Here is a tiny trained network, its code and every weight. The questions are about switching its units off for an input and a class, where a switched-off unit gives its printed mean instead of its output.

import numpy as np


def w(rows, s, z=0):
    codes = np.array(rows[::2]) - 128.0
    scale = np.full(codes.shape[1], s)
    scale[-1] = z or s
    return codes * scale


def f(y):
    return np.maximum(y, 0)


def log_softmax(a):
    a = a - a.max(-1, keepdims=True)
    return a - np.log(np.exp(a).sum(-1, keepdims=True))


def net(x, mask):
    res = np.array(x, float).reshape(1, 3) / 4 @ E
    y = f(res @ A[0][:, :-1].T + A[0][:, -1])
    res = res + np.where(mask, y, B[0][:, -1]) @ B[0][:, :-1]
    return log_softmax(res[-1] @ U[:, :-1].T + U[:, -1])


A, B = {}, {}
E = w([
[150,97,92,147,121,117,235,190,107,55],'x0',
[99,170,161,132,133,217,104,75,137,9],'x1',
[45,176,19,104,107,224,173,113,145,185],'x2',
],0.011)
A[0] = w([
[120,136,122,133,139,101,130,147,126,146,127],'n0',
[153,99,106,126,119,98,245,160,123,68,143],'n1',
[132,126,104,125,120,148,77,123,122,153,101],'n2',
[132,121,122,124,123,111,117,128,129,165,172],'n3',
[146,105,125,110,121,96,145,159,105,189,148],'n4',
[131,139,159,112,146,189,96,99,135,54,98],'n5',
[148,126,151,150,155,108,104,125,122,108,97],'n6',
[98,114,175,139,123,127,69,76,143,180,87],'n7',
[106,133,132,146,126,148,121,101,117,70,73],'n8',
[122,135,145,125,116,184,102,116,119,66,156],'n9',
[137,140,141,139,125,105,133,117,134,121,230],'n10',
[121,121,117,128,126,109,118,122,111,125,248],'n11',
[156,126,136,105,122,149,85,126,129,157,152],'n12',
[101,135,64,136,121,221,165,126,143,183,146],'n13',
[151,110,142,130,128,84,99,130,120,85,134],'n14',
[139,119,154,124,130,125,126,133,140,123,254],'n15',
[144,159,98,136,120,120,188,146,117,78,124],'n16',
[116,113,123,137,139,114,153,120,92,169,86],'n17',
[131,127,120,122,115,108,141,139,124,163,150],'n18',
[100,118,128,112,116,115,115,138,124,117,117],'n19',
[135,161,140,130,130,135,12,87,125,190,138],'n20',
[153,128,123,133,137,49,152,146,141,222,75],'n21',
[180,106,187,126,116,76,91,128,111,106,107],'n22',
[137,129,107,143,136,107,197,148,132,86,86],'n23',
[143,127,205,136,142,48,122,143,136,92,81],'n24',
[105,136,85,134,127,166,159,106,120,167,72],'n25',
[137,115,158,147,107,99,108,146,150,103,154],'n26',
],0.013,0.0091)
B[0] = w([
[139,122,121,144,104,123,140,116,131,106,153],'n0',
[84,91,254,109,139,173,99,166,125,141,238],'n1',
[104,93,143,95,127,124,115,163,126,127,154],'n2',
[162,135,139,170,141,150,127,121,113,96,176],'n3',
[187,129,105,185,101,120,111,120,143,78,203],'n4',
[209,107,99,177,52,116,105,136,182,97,198],'n5',
[114,137,103,72,100,105,122,125,126,121,170],'n6',
[101,77,205,100,121,132,106,179,144,154,189],'n7',
[155,108,116,124,58,101,109,135,187,103,162],'n8',
[204,122,103,203,103,113,136,109,148,106,197],'n9',
[130,172,111,179,223,149,162,98,71,115,188],'n10',
[144,148,116,193,218,147,161,75,76,113,197],'n11',
[116,120,167,120,149,148,122,136,119,123,169],'n12',
[142,167,55,51,156,110,153,96,77,167,249],'n13',
[114,144,91,83,116,134,144,114,121,163,194],'n14',
[145,177,115,203,243,149,178,78,62,118,201],'n15',
[115,102,190,122,136,133,103,146,122,158,187],'n16',
[153,121,124,131,81,122,103,129,156,131,153],'n17',
[151,131,106,161,119,127,136,107,137,106,172],'n18',
[123,132,125,131,134,136,119,122,120,121,128],'n19',
[85,88,252,109,129,162,127,178,110,136,226],'n20',
[192,114,112,161,33,120,108,121,216,85,215],'n21',
[107,138,62,45,102,134,138,128,124,157,224],'n22',
[104,89,200,99,97,130,92,169,145,140,179],'n23',
[112,138,73,41,86,104,115,129,124,179,218],'n24',
[121,143,84,52,99,106,122,117,115,154,185],'n25',
[132,146,95,97,139,121,137,118,116,154,185],'n26',
],0.019,0.016)
U = w([
[148,157,62,20,100,110,134,115,85,177,98],'0',
[131,65,234,112,132,156,87,206,112,142,104],'1',
[202,112,99,196,33,111,100,116,193,77,132],'2',
[143,171,121,197,250,138,174,93,64,113,255],'3',
[99,149,116,137,109,73,134,133,201,134,92],'4',
[98,131,99,148,125,92,120,175,132,96,84],'5',
],0.012,0.0044)

Each question gives the input, the list of numbers given to net, and the class t.
The units are the neurons (one row each of A and B). Each row of codes is followed by its name. A weight is (code - 128) times the scale printed after its matrix; where a second scale follows, it is the last column's (A, B and U).
mask holds one flag per neuron, in row order. A switched-off neuron (its flag False) gives its mean, the last column of its row in B, instead of its output. The means were averaged over made-up inputs and are rounded, as every weight is.
A unit's drop is (log p(t) with every unit on - log p(t) with that unit switched off) / (log p(t) with every unit on - log p(t) with every unit switched off).
The circuit of an input: a set's keep is (log p(t) with only the set's units on - log p(t) with every unit switched off) / (log p(t) with every unit on - log p(t) with every unit switched off). Starting from the 12 units with the biggest drops (on a tie, the unit counted first), units are removed one at a time, each time the one whose removal leaves the highest keep (on an exact tie, the one counted first), for as long as the keep stays at least 0.8.
units of the circuit, in order: the units of the circuit, biggest drop first
k most important neurons: the k neurons with the biggest drops, biggest first
drop of u: that unit's drop, to one decimal
input [1,-8,-5], class 2: units of the circuit, in order	n21
input [-6,-4,-5], class 1: 4 most important neurons	n20; n13; n7; n25
input [8,4,-8], class 0: 3 most important neurons	n24; n22; n14
input [8,3,7], class 1: 3 most important neurons	n1; n16; n23
input [6,7,-7], class 0: 2 most important neurons	n24; n22
input [5,5,3], class 1: 2 most important neurons	n1; n21
input [-8,-1,-8], class 0: 4 most important neurons	n22; n24; n1; n14
input [5,-7,6], class 2: 2 most important neurons	n21; n4
input [-7,5,6], class 1: 4 most important neurons	n20; n7; n22; n24
input [-3,-1,3], class 3: 3 most important neurons	n24; n22; n1
input [5,7,5], class 2: 2 most important neurons	n5; n9
input [-7,2,6], class 1: 2 most important neurons	n20; n7
input [4,-4,3], class 1: 3 most important neurons	n1; n5; n9
input [7,8,-5], class 2: units of the circuit, in order	n5
input [8,-2,7], class 1: drop of n22	0.3
input [2,-8,6], class 2: drop of n21	0.6
input [8,6,-2], class 1: drop of n1	3.4
